[[126 101 124 122]
 [142 145 119 148]
 [124 145 132 124]
 [102 107 114 139]
 [128 136 109 101]
 [114 131 143 125]
 [117 105 144 113]
 [120 112 132 110]]
|
[[102 107 114 139]
 [114 131 143 125]
 [117 105 144 113]
 [120 112 132 110]
 [124 145 132 124]
 [126 101 124 122]
 [128 136 109 101]
 [142 145 119 148]]

[[134 136 151 143 121 133 132 122 122 124 135 126 126]
 [133 119 131 124 120 137 119 126 135 125 118 135 136]
 [137 129 145 138 123 141 120 122 121 122 122 137 137]
 [118 128 139 113 134 118 138 135 133 134 137 115 120]
 [115 138 124 150 140 115 129 135 116 137 129 127 127]]
|
[[115 138 124 150 140 115 129 135 116 137 129 127 127]
 [118 128 139 113 134 118 138 135 133 134 137 115 120]
 [133 119 131 124 120 137 119 126 135 125 118 135 136]
 [134 136 151 143 121 133 132 122 122 124 135 126 126]
 [137 129 145 138 123 141 120 122 121 122 122 137 137]]

[[150 150 118 113 122 116 141]
 [143 109 136 141 124 143 113]
 [105 131 125 122 147 125 135]]
|
[[105 131 125 122 147 125 135]
 [143 109 136 141 124 143 113]
 [150 150 118 113 122 116 141]]

[[127 158]
 [125 125]
 [122 107]
 [138 114]
 [132 153]
 [124 141]]
|
[[122 107]
 [124 141]
 [125 125]
 [127 158]
 [132 153]
 [138 114]]

[[145 157 127]
 [114  99 120]
 [136 121 100]
 [108 114 148]
 [143 133 102]]
|
[[108 114 148]
 [114  99 120]
 [136 121 100]
 [143 133 102]
 [145 157 127]]

[[127 156 132 129 137 127 129]
 [115 156 113 138 117 141 121]
 [148 144 148 112 128 110 145]
 [118 157 111 129 128 128 121]
 [109 129 103 138 129 137 109]
 [121 136 126 144 113 147 122]
 [139 119 145 115 141 106 138]]
|
[[109 129 103 138 129 137 109]
 [115 156 113 138 117 141 121]
 [118 157 111 129 128 128 121]
 [121 136 126 144 113 147 122]
 [127 156 132 129 137 127 129]
 [139 119 145 115 141 106 138]
 [148 144 148 112 128 110 145]]
---
[[113 137 100 156 142]
 [122 144 105 157 133]
 [118 141 102 156 138]
 [107 133 110 156 149]
 [111 135 113 156 145]
 [115 139 103 155 139]]
|
[[113 137 100 156 142]
 [118 141 102 156 138]
 [115 139 103 155 139]
 [122 144 105 157 133]
 [107 133 110 156 149]
 [111 135 113 156 145]]

[[152 132 122 126]
 [134 114 135 138]
 [132 127 120 117]
 [139 132 131 121]
 [123 134 130 131]]
|
[[132 127 120 117]
 [152 132 122 126]
 [123 134 130 131]
 [139 132 131 121]
 [134 114 135 138]]

[[144 153 113 111 139]
 [111 139 120 114 122]
 [119 114 121 119 120]
 [127 111 144 153 112]
 [139 119 114 121 119]
 [153 112 110 139 120]
 [113 110 139 119 114]
 [111 145 153 113 111]]
|
[[153 112 110 139 120]
 [144 153 113 111 139]
 [139 119 114 121 119]
 [111 139 120 114 122]
 [119 114 121 119 120]
 [113 110 139 119 114]
 [127 111 144 153 112]
 [111 145 153 113 111]]

[[152 129 135 152 136 141 148]
 [149 132 132 125 127 109 129]]
|
[[149 132 132 125 127 109 129]
 [152 129 135 152 136 141 148]]

[[113 153 117 139 158]
 [100 111 118 149 103]
 [122 140 127 128 112]
 [117 113 105 115 149]
 [129 130 130 154 121]]
|
[[117 113 105 115 149]
 [113 153 117 139 158]
 [100 111 118 149 103]
 [122 140 127 128 112]
 [129 130 130 154 121]]

[[155 116 142 140 130 120 131]
 [124 147 126 117 114 127 123]
 [109 121 140 138 149 117 126]
 [117 119 119 135 138 141 122]
 [125 101 113 128 115 122 126]
 [133 130 118 133 114 109 147]
 [110 141 137 138 125 126 119]]
|
[[125 101 113 128 115 122 126]
 [133 130 118 133 114 109 147]
 [117 119 119 135 138 141 122]
 [124 147 126 117 114 127 123]
 [110 141 137 138 125 126 119]
 [109 121 140 138 149 117 126]
 [155 116 142 140 130 120 131]]

[[121 119 117 142 122 125]
 [122 142 143 128 141 125]
 [126 143 139 112 141 117]
 [120 138 102 141 104 128]
 [123 123 123 143 120 118]
 [128 120 100 146 113 127]]
|
[[128 120 100 146 113 127]
 [120 138 102 141 104 128]
 [121 119 117 142 122 125]
 [123 123 123 143 120 118]
 [126 143 139 112 141 117]
 [122 142 143 128 141 125]]

[[131 123 135]
 [132 123 121]
 [126 132 149]
 [134 149 140]
 [131 132 123]
 [132 128 131]]
|
[[132 123 121]
 [131 132 123]
 [132 128 131]
 [131 123 135]
 [134 149 140]
 [126 132 149]]

[[126 132 132 128 136 124 153 135 128 123 124 114 132 130 114]
 [129 129 118 149 130 135 133 136 127 124 145 129 125 126 121]
 [141 129 136 113 133 134 146 129 130 135 112 132 133 135 114]
 [142 131 134 120 124 131 139 123 127 133 126 124 130 141 112]
 [123 128 117 151 136 135 139 143 128 121 141 131 126 118 124]]
|
[[123 128 117 151 136 135 139 143 128 121 141 131 126 118 124]
 [129 129 118 149 130 135 133 136 127 124 145 129 125 126 121]
 [126 132 132 128 136 124 153 135 128 123 124 114 132 130 114]
 [142 131 134 120 124 131 139 123 127 133 126 124 130 141 112]
 [141 129 136 113 133 134 146 129 130 135 112 132 133 135 114]]
